Here is a tiny trained network, its code and every weight. The questions are about switching its units off for an input and a class, where a switched-off unit gives its printed mean instead of its output.

import numpy as np


def w(rows, s, z=0):
    codes = np.array(rows[::2]) - 128.0
    scale = np.full(codes.shape[1], s)
    scale[-1] = z or s
    return codes * scale


def f(y):
    return np.maximum(y, 0)


def log_softmax(a):
    a = a - a.max(-1, keepdims=True)
    return a - np.log(np.exp(a).sum(-1, keepdims=True))


def net(x, mask):
    res = np.array(x, float).reshape(1, 4) / 4 @ E
    y = f(res @ A[0][:, :-1].T + A[0][:, -1])
    res = res + np.where(mask, y, B[0][:, -1]) @ B[0][:, :-1]
    return log_softmax(res[-1] @ U[:, :-1].T + U[:, -1])


A, B = {}, {}
E = w([
[133,200,90,73,117,1,177,131,180,113],'x0',
[121,79,111,44,87,135,126,109,141,102],'x1',
[152,129,109,171,52,131,149,91,151,179],'x2',
[74,175,110,125,90,164,137,177,144,109],'x3',
],0.0098)
A[0] = w([
[135,198,116,88,115,15,143,126,143,123,46],'N0',
[140,209,135,209,176,79,140,145,132,148,79],'N1',
[131,102,126,34,73,105,137,111,138,117,34],'N2',
[156,156,127,169,6,78,130,86,145,161,91],'N3',
[192,105,130,120,173,46,127,54,130,143,89],'N4',
[86,228,114,103,66,140,132,171,141,108,80],'N5',
[119,135,140,109,175,121,126,150,127,98,3],'N6',
[111,156,139,70,208,92,111,161,130,96,143],'N7',
],0.017,0.0042)
B[0] = w([
[170,107,164,181,116,253,95,100,208,137,253],'N0',
[114,97,108,20,58,98,65,74,70,91,209],'N1',
[117,120,113,51,70,84,57,76,54,101,186],'N2',
[156,169,80,118,238,118,204,98,24,128,215],'N3',
[41,123,163,178,100,76,135,245,76,126,199],'N4',
[61,94,167,170,119,57,126,223,70,142,213],'N5',
[74,114,68,77,210,142,85,135,46,237,159],'N6',
[184,174,92,157,178,103,237,83,44,117,218],'N7',
],0.015,0.016)
U = w([
[153,162,77,115,201,114,206,103,97,159,98],'0',
[148,92,187,186,119,252,82,106,109,143,146],'1',
[120,120,107,33,72,74,76,86,112,85,123],'2',
[79,117,171,168,119,71,149,232,113,147,102],'3',
[156,153,142,136,117,92,179,126,135,89,252],'4',
[149,134,150,108,113,118,147,128,192,143,108],'5',
[149,149,123,125,119,116,133,138,193,108,102],'6',
],0.011)

Each question gives the input, the list of numbers given to net, and the class t.
The units are the neurons (one row each of A and B). Each row of codes is followed by its name. A weight is (code - 128) times the scale printed after its matrix; where a second scale follows, it is the last column's (A, B and U).
mask holds one flag per neuron, in row order. A switched-off neuron (its flag False) gives its mean, the last column of its row in B, instead of its output. The means were averaged over made-up inputs and are rounded, as every weight is.
A unit's drop is (log p(t) with every unit on - log p(t) with that unit switched off) / (log p(t) with every unit on - log p(t) with every unit switched off).
The circuit of an input: a set's keep is (log p(t) with only the set's units on - log p(t) with every unit switched off) / (log p(t) with every unit on - log p(t) with every unit switched off). Starting from all 8 units, units are removed one at a time, each time the one whose removal leaves the highest keep (on an exact tie, the one counted first), for as long as the keep stays at least 0.8.
circuit, biggest first: the units of the circuit, biggest drop first
most important unit: the unit with the biggest drop
top k neurons: the k neurons with the biggest drops, biggest first
drop of u: that unit's drop, to one decimal
input [0,7,-7,2], class 0: most important unit : N7
input [-4,-8,5,7], class 2: top 4 neurons : (N1 N0 N4 N7)
input [-4,6,1,7], class 3: circuit, biggest first : (N1 N0)
input [8,-4,7,-7], class 1: top 2 neurons : (N0 N7)
input [7,-7,3,7], class 1: top 2 neurons : (N0 N2)
input [8,8,-7,4], class 1: top 2 neurons : (N0 N3)
input [-3,-2,6,8], class 3: top 3 neurons : (N5 N7 N0)
input [5,-5,-3,-7], class 3: top 2 neurons : (N4 N2)
input [4,3,-3,-5], class 3: top 2 neurons : (N4 N3)
input [5,6,3,7], class 3: top 2 neurons : (N5 N1)
input [-4,2,7,8], class 3: top 4 neurons : (N5 N7 N0 N6)
input [5,-2,-4,7], class 3: top 2 neurons : (N5 N3)
input [7,0,5,-8], class 3: top 3 neurons : (N4 N3 N7)
input [1,4,-7,6], class 0: top 3 neurons : (N7 N4 N6)
input [-2,-5,7,4], class 0: most important unit : N3
input [-5,-6,8,-6], class 0: top 3 neurons : (N3 N0 N5)
input [-7,-8,-3,5], class 2: circuit, biggest first : (N0 N1)
input [-2,1,3,-2], class 4: top 4 neurons : (N0 N7 N6 N5)
input [-4,6,0,-7], class 3: drop of N6 : 0.0
input [8,8,4,5], class 1: drop of N0 : 2.8
input [3,-1,2,5], class 3: drop of N5 : 3.5
input [-5,-3,5,-2], class 0: circuit, biggest first : (N0)
input [6,-5,0,-3], class 1: drop of N2 : 0.1
